Each row is followed by its class. Each block has new classes.
[-10.7   2.8  -9.0 -32.6  18.4  23.1  -3.4  -3.6  -4.4   1.0  -4.3  27.9
 -13.0  16.4  -0.8  44.5  39.1  -2.0 -20.8   0.2 -32.2  36.4 -20.0 -46.7
  -4.6  -5.3 -27.7  16.4 -21.2   6.6 -27.2  42.6  24.7 -39.4  38.7   8.4
 -14.2 -19.1  38.5  35.4 -27.9  30.6  28.0 -46.2  -1.4 -11.7   4.8 -66.6
   1.2  74.0  56.6  12.6   2.8 -62.4 -10.8] => Q710
[-14.5  -8.2 -34.1 -42.5 -27.5  40.8 -18.2 -13.4   5.4  49.1  12.9 -24.9
 -27.0  -9.6 -11.5 -12.4 -11.8 -17.4  13.9   8.7 -51.9   4.6 -35.9  18.7
 -18.3   3.4   7.5  24.1  69.6  -1.9   9.6 -12.3  28.0  -9.5  42.9   6.1
 -10.7   5.8  17.5  12.2 -32.7  -6.4  -2.3 -31.8 -19.1 -13.7 -11.2  -8.1
 -14.3  77.5  44.8  -1.3  14.9 -50.0  20.0] => Q108
[-19.1   4.1  14.6 -13.8   3.8  19.3  26.2   4.8   4.9  52.9 -20.8 -39.3
 -18.5 -46.4 -25.3  28.6 -32.4 -26.8 -28.0 -16.9 -18.7  14.1 -21.9  -4.4
  10.2  11.2   9.5  28.6  15.2   4.3  -0.4  30.1  15.9 -26.6   0.0  21.2
   1.9  12.1  14.2   5.6 -31.6  30.3 -29.0 -32.8  14.1   2.0  -6.7 -45.4
 -15.3  85.6  12.3 -18.5  33.2 -38.6  10.8] => Q173
[-11.0 -10.7  -7.6   4.0  -6.0 -15.4  -4.7 -13.5 -20.9  -7.3  -1.0  47.4
   1.6 -16.4 -29.1 -36.3  -0.4  -0.8   1.5  -2.9   4.4  19.5  16.4  -4.7
  14.8  16.7  10.8  -3.1 -12.0   5.6   5.9 -25.2 -13.6  17.6  18.2  23.4
  13.6  13.4   4.3 -28.4  30.8 -15.1 -46.6  43.9 -12.3   4.3  -8.2  -6.9
  22.2  40.2  15.2   4.2   8.2 -52.6  -7.4] => Q735
[ 15.6  -8.4 -16.6 -23.8 -30.4  29.9 -25.3 -34.4 -17.4   3.3  24.1  49.5
   4.2  44.5 -14.0   5.1  15.5  14.5   1.3  27.9  -9.1  18.8 -17.0 -18.1
   0.9  22.4   3.9  -4.9  -5.9  -6.7  -2.1  -0.4   0.1 -14.3  49.6  10.8
   8.7 -24.2  48.2  20.2  35.3   7.6  21.5 -25.9 -46.3 -12.3   5.2 -17.6
   5.7  55.0  39.9   8.6  10.5 -62.9 -17.4] => Q173
[-32.4  -1.4  18.4  17.3 -15.0 -34.4  -5.9  -4.0  44.4  30.7 -31.8 -42.8
 -32.3 -58.4  11.8  38.3 -12.0 -22.4  17.5 -32.4 -33.1   9.3 -37.8  -3.5
  -3.5 -14.8  26.0  21.3  -7.1 -12.1 -13.7 -13.0  -7.5   9.5  -0.1  40.4
 -15.9  27.7 -10.1   5.3 -69.9  27.2 -12.3  -1.6  25.8 -18.0  32.6 -41.4
  11.8  28.8   6.7 -20.2  -4.9 -23.0  10.6] => Q496
[-26.5  -6.0   0.2   9.1 -39.8 -26.9 -10.3 -18.1  12.2  11.2  -8.7  13.2
 -16.7 -28.2 -16.9   7.2 -12.9   3.5   1.2  -2.2  -6.3  18.9  -7.0  -2.1
  15.0 -18.8   2.8 -11.2  -8.0  -0.5  -8.1  -9.0  -1.1   7.8  13.4  18.2
  -0.5  13.7   3.9 -14.9 -33.8  21.4  -3.3  19.7   8.9  -8.4  16.9 -25.8
  24.6   5.7   3.1  -4.6   3.9 -31.3   4.6] => Q710
[-21.9 -11.6   6.2  40.8 -37.0 -57.6  -5.0 -31.5   1.2   2.3 -14.1  12.1
 -23.7 -39.1  -4.7  26.2 -13.5   7.0  10.4  -5.3   9.1   4.7 -10.7  -0.2
  11.6 -19.4  23.2 -22.2 -46.0 -23.8  -5.8 -17.0 -11.9  14.1  16.4  32.6
  -3.9  16.5  19.6 -24.4  -6.0  24.9   7.3  38.3   5.6 -15.4  39.6 -38.3
  20.8 -18.2 -18.9 -14.4 -18.0 -17.3 -34.3] => Q710
[-25.9  -8.2 -14.0 -34.5 -12.7  37.7  15.4  -4.8 -18.3  21.1   0.1  12.0
 -16.8  -4.9 -27.3  -8.8 -11.5  -2.6   2.8  12.3  -9.6   6.3   3.9 -15.8
  10.1  10.3 -13.0   1.2  10.6  -2.1  -6.7  17.2  14.0 -28.5  28.6  13.5
  15.4 -10.6  43.1  10.2   3.3 -43.3  14.4  -4.8 -10.0  -1.7 -20.2 -26.4
 -21.0  62.0  40.7   5.5  12.4 -36.6 -18.6] => Q710
[-10.0  -3.8   9.0  18.7   7.2 -23.0   5.6 -23.4  10.5 -20.4 -10.9  38.1
 -12.2  -3.0 -12.6  21.5  19.8   3.1  -4.6 -26.9  -6.3  42.0 -17.0 -46.1
   1.9  21.2 -17.7 -13.6 -61.2  -4.8 -15.5  14.4 -13.2  -2.1  38.0  25.4
  -0.9  -6.9  38.0  -3.7   0.6  12.4 -13.8  15.8 -26.9  -7.0  16.1 -41.0
  25.0  75.0  21.8  10.3   2.1 -75.2  -1.3] => Q946
[-24.7  -7.6   1.0  -9.3 -23.9   4.6  -7.0   3.1   1.5  39.2  18.9  -0.4
 -21.7 -26.5  -5.8  14.3 -33.4  -6.6   3.8  12.9 -34.5  46.9 -44.7   1.6
   4.0   9.0 -22.0   5.7   6.3  -4.8 -11.2   0.2  18.9  -3.5   1.6  11.6
  -4.3   1.0 -16.9  18.4 -87.0  35.6  12.7  15.5   5.3  -8.9   4.7 -50.7
   8.3  59.1   9.3  12.9 -12.2 -30.4  51.2] => Q735
[-12.8  -9.1 -14.4  -1.5 -15.2  -2.0 -12.6 -13.7   5.3   8.0  10.7  -0.2
  -0.7 -11.8 -19.4  -5.5 -28.4   3.1  19.1   4.6  -5.9  15.6 -16.2  -0.6
  -1.9  -3.9  -1.1  -2.6  -3.3  -4.5  -9.2   1.3   4.7   3.9  19.6  35.5
  -1.9   0.6   9.9   2.1 -33.3   6.8   8.1  28.8  -3.7  -5.2   4.3  -4.1
   9.9   4.8   1.9  19.6   5.3 -26.0   6.2] => Q710
[-23.2  -3.7  -6.4  -1.3 -37.3   1.2  -7.6 -17.1  -7.0  29.7   3.9  -0.5
 -29.9 -10.9 -22.4   9.1  -1.1  -5.1  -5.8  12.9 -26.3  12.8 -28.7   1.5
  -3.2  -7.0 -21.9  -1.0  21.0  -8.7 -15.4   4.8  17.2  -2.0  15.3   7.7
 -23.6 -10.5  10.5   3.8 -50.8  21.3  27.0  -6.4  16.9  -8.4  -0.1 -79.8
  13.7  39.5  18.9 -17.0 -10.0 -40.0  -6.9] => Q710
[  2.8  -7.4   3.3  -1.6 -10.2 -19.3 -15.6   7.2  20.3   4.2  -5.1  -2.8
  -7.9 -10.9  -4.0   2.7 -15.4 -17.1   2.3  -6.9 -11.2  -0.6 -17.0  17.9
  10.6 -21.0   8.3  20.7  20.3  -5.5  -6.5   2.8  -8.5   1.3  -8.5  19.5
  -4.9  22.2 -12.9  -7.1 -40.7   6.5 -22.3  19.8  -2.3   3.2  17.9   2.9
  31.1 -22.7 -10.8   0.3   3.8   9.3   2.7] => Q818
[-16.3  -5.7  -3.1 -18.4 -32.9  -0.4 -18.6   6.6   0.5  -9.0  -6.0  13.6
   3.6   0.7 -26.9   2.6 -14.8   1.8   3.5  -4.5   5.0  46.6   3.4  -9.0
   8.2   5.5  -5.8   5.8   4.7  -1.5   3.5  -2.7  -9.3   7.1  24.2  47.4
   9.1   6.5  20.6 -12.7 -17.2 -18.2   5.2  39.9  -5.6  16.1  -2.5  14.4
  -0.4   1.6   7.5  10.7   3.7 -24.8 -10.1] => Q897
[ -9.4  -1.8   5.4  -8.3 -16.1  -1.4   1.5  -7.2  -0.8  17.8  -2.0   5.6
 -13.9 -13.1 -11.7   3.3 -17.6   0.1  -4.5  -1.5  -8.2  -3.1 -18.9   1.5
  14.0   7.1  -5.2   2.3   8.1   7.9  -7.0   7.6   6.2  11.8  12.8  25.7
  -3.6   8.6   4.0  -2.3 -21.0  21.4 -22.6  -1.9   1.4   0.6  17.3 -21.5
  17.8  20.9   4.9  -3.8  12.5 -26.5   9.1] => Q818
[-28.0   1.8  -6.7 -12.9 -13.8   3.5  -3.9  -4.6 -15.7  15.1  -3.9  32.2
 -19.5 -30.4 -27.7 -16.6  24.6  -0.6 -20.3  -4.7 -19.4   4.8  -1.4 -15.5
   5.9 -13.9 -19.3  -8.5  -3.3   1.0 -14.0  10.7   3.3   3.1  25.3   4.9
   2.0  -1.2  24.1  -2.6   0.9   7.1  -1.7  -7.4  22.1  -8.9  -4.5 -47.6
  20.7  22.2  39.5   0.9   2.7 -43.2 -19.9] => Q897
[-34.4  -7.9 -14.7 -18.4 -49.1  -2.5 -20.4  -1.0 -15.9  -3.5 -16.5  33.9
  -3.7 -19.4 -43.9 -31.9  10.6  -3.6 -17.1   0.3  15.2  -9.8  17.4  -5.7
  10.4 -23.7 -16.8 -13.6   7.4 -13.0 -10.8   6.4 -10.4   9.1  31.3  40.9
  18.0  10.0  21.3 -29.1  14.3  -4.7  -4.0  33.4  16.4   1.1  -7.8  -8.2
  23.6 -34.4  17.5  -5.5  -0.2 -35.1 -39.8] => Q735
[-19.9   5.7  12.3  -9.2  16.4 -32.1  -9.7   6.5  29.6   9.7 -24.4 -39.6
 -19.0 -40.0   9.7  34.0  33.9 -22.0  11.4 -36.6 -47.4  16.2 -20.3 -38.2
  -6.2 -35.4  13.4  27.8 -26.7   3.1 -18.1  12.4  -7.0 -14.9  22.4  44.2
  -7.7  33.0  15.6  13.0 -52.1  18.3   5.0 -14.5  19.5 -14.0  23.6 -51.0
  -5.2  62.5  39.0  -0.2  -7.5 -28.1  10.5] => Q496
[-18.4  -8.6  -2.1 -39.4   7.9  41.3  -9.1  -6.3 -24.6  -0.5  14.2  16.0
   3.7  -8.2 -14.3  20.9   4.3   5.1 -10.4  -6.9 -11.8  40.3 -20.8 -45.8
   2.1   3.2 -28.5   4.2 -28.0   7.2 -14.8  28.0  15.4 -23.5  17.3  37.2
   3.5 -22.0  38.3  30.1 -16.2  -6.4  37.9  -4.3 -12.2  -3.7 -15.6 -29.6
 -12.3  49.3  35.3  25.1  -8.3 -49.0   6.5] => Q946
